[121  99 132 132] ==> 121

[[106 136 141 137 106 135]
 [108 131 135 135 110 130]
 [104 128 142 139 104 129]] ==> 106

[118 120 124 100 121 137 121] ==> 118

[[137 130 144 136 123 128]
 [124 125 127 133 113 142]
 [120 105 157 141 121 119]] ==> 137

[150 143 140 139 132 153] ==> 150

[147 140 134 146 108 104 119] ==> 147
---
[113 145 121 123 150 133 129] Out: 150

[[129 129 157 130 128]
 [135 130 145 129 134]] Out: 128

[152 142 134 110 124 137 129] Out: 124

[[112 111 120 109 110 115 120]
 [104 104 121 101 102 107 121]
 [153 153 135 155 155 149 135]] Out: 110

[[122 122 123 149]
 [147 147 146 111]
 [129 128 129 137]] Out: 147

[ 98 114 115 144 137 115] Out: 137

[123 129 152 158 121] Out: 121

[127 142 100 135 126] Out: 126
---
[[118 142 125 138 131 143]
 [121 144 125 125 113 151]
 [121 134 123 134 140 131]] ==> 118

[120 136 133 123 121 129 156] ==> 121

[[129 132 151 109]
 [125 129 134 119]
 [129 126 116 141]] ==> 116

[[127 151 139 120]
 [125 128 125 133]
 [121 122 113 137]] ==> 120

[[109 143 150 118 133 130 136]
 [141 116 118 147 116 146 111]] ==> 111

[128 152 112 146 145 149 148] ==> 128

[[125 118 107 142 124]
 [109 135 131 126 136]] ==> 109

[131 128 117 124 103 112 135] ==> 112

[122 101 143 120] ==> 120
---
[[130 156 125 115 139 129 115]
 [129 147 127 120 144 134 118]] | 156

[[142 134 123 152]
 [134 130 139  99]] | 134

[[116 142 144 117]
 [121 147 103 135]] | 142

[[124 157 119 122 125 133 126]
 [128 146 112 130 127 142 124]] | 157

[[131 122 110 126 110 127]
 [127 115 103 142 103 119]] | 122

[[157 148 117 136 121 140]
 [110 120 130 104 135 149]] | 148

[[145 134 134 108]
 [154 122 128 118]] | 134

[[146 100 127 101]
 [144 103 127 104]] | 100
---
[115 150 132 124 120 129] ans = 124

[[137 121 121 106 119]
 [108 104 108 149 124]
 [122 152 155 103 151]] ans = 155

[116 138 143 129 139 157] ans = 129

[[131 135 115 134 123 119]
 [126 155 135 131 133 119]] ans = 131

[116 150 119 111 149 152] ans = 111

[[139 134 125 142 156 143]
 [123 117 117 114 120 121]
 [130 118 128 123 119 127]] ans = 123

[155 113 140 132 141] ans = 140

[136 130 149 138 141 152 148] ans = 141
---
array([137, 113, 137, 123, 109, 139, 157]) out 139
array([139, 121, 136, 100, 123, 146, 117]) out 146
array([135, 132, 151, 116]) out 151
array([146, 104, 135, 143]) out 135
array([112, 151, 104, 154, 132, 128]) out 132
array([149, 106, 144, 125]) out 144
---
[[145 128 123 149 123 140]
 [114 128 151 128 126 100]] out 151, 100

[132 153 132 139 130 129 148] out 153, 129

[119 141 105 106 121 138 118] out 141, 105

[110 158 128 101 150] out 158, 101

[136 133 132 108 144 149 121] out 149, 108

[[137 112 137 147 150]
 [147 145 141 131 114]
 [111 123 110 144 145]] out 150, 110
---
[[121 143 121 124]
 [128 156 113 104]] → 156

[[133 140 127 115 113]
 [124 140 129 142 156]
 [129 144 121 143 150]] → 129

[[130 130 121 149]
 [139 129 128 129]] → 129

[[150 119 111 110 109 149 121]
 [106 105 144 122 125 111 139]
 [154 130  99 132 127 147 127]] → 125

[[128 122 154 126 106]
 [129 120 118 127 125]] → 118

[[124 133 142 129 118 122 135]
 [139 142 137 138 136 111 150]] → 136

[[127 126 128 122 128]
 [108 103 111 122 130]
 [130 131 129 120 128]] → 111

[[150 150 114 137]
 [112 101 131 153]] → 101

[[128 146 139 136  98]
 [129 145 125 128 142]
 [120 137 128 134 122]] → 125
---
Input: [148 130 125 114 150 143 104]
Output: 114, 150

Input:
[[131 116 120 157 149 145 143]
 [126 125 152 116 114 114 111]
 [134 135 134 123 120 128 131]]
Output: 116, 157

Input:
[[117 132 140 135 134 129 137]
 [125 126 139 146 134 126 139]
 [129 130 104 126 108 118 155]]
Output: 146, 155

Input: [119 118 155 108 101]
Output: 155, 155

Input:
[[109 113 145 151 133]
 [114 107 134 150 145]
 [146 143 111 103 130]]
Output: 134, 151

Input: [ 99 123 116 150 101]
Output: 116, 150
---
(116, 105, 135, 125, 123): 105
((135, 128, 102, 149), (103, 109, 111, 139)): 128
((113, 153, 123, 109, 132), (100, 98, 140, 99, 119)): 153
(135, 133, 123, 153, 120, 136): 133
(144, 133, 151, 129, 113, 130, 126): 133
(129, 118, 154, 136, 121): 118
---
[[152 136 145 126 124 137]
 [121 153 155 114 108 141]
 [107 118 107 105 117 103]] ans = 121

[[121 120 117 112 116 105 146]
 [137 132 144 128 112 135 117]
 [144 136 146 149 109 145 111]] ans = 137

[[125 142 138 139 128 105 133]
 [125 140 153 132 120 126 152]
 [125 130 128 132 128 126 133]] ans = 125

[[134 150 145 118 108 101]
 [109 137 131 114 112 105]
 [149 138 137 147 107 112]] ans = 109

[[137 122 128 139]
 [133 122 140 129]
 [118 153 101 140]] ans = 133

[[152 112 102 132 123]
 [130 129 128 129 128]
 [121 131 132 129 128]] ans = 130

[[146 134 138 112 126]
 [105 126 151 129 134]
 [129 125 104 134 128]] ans = 105

[[149 129 137 129 129 126 148]
 [122 129 128 129 126 140 138]
 [121 120 131 116 127 132 107]] ans = 122

[[145 134 143 154 113 143 147]
 [152 130 131 111 106 114 148]
 [118 131 148 148 142 128 152]] ans = 152
---
((147, 119, 128, 138), (154, 145, 123, 100)) ==> 123
(122, 128, 136, 145, 122, 106, 125) ==> 106
((136, 107, 134, 157), (131, 127, 133, 123), (129, 120, 120, 137)) ==> 120
(100, 119, 141, 150, 155) ==> 150
(115, 104, 119, 150, 111) ==> 150
(154, 125, 128, 150) ==> 128
(125, 116, 130, 127, 107, 113, 120) ==> 113
(105, 124, 123, 141, 103) ==> 141
---
[[134 107 143 153  99]
 [150 112 141 127 120]
 [118 130 124 126 138]] ans = 153, 99

[121 130 134 127 150 118] ans = 150, 118

[[142 128 148 108 142 135 143]
 [120 130 116 153 118 117 118]
 [138 141 119 145 123 113 143]] ans = 153, 108

[115 102 153 140 114 105 134] ans = 153, 102

[136 128 125 134 155 127] ans = 155, 125

[145 102 105 131] ans = 145, 102
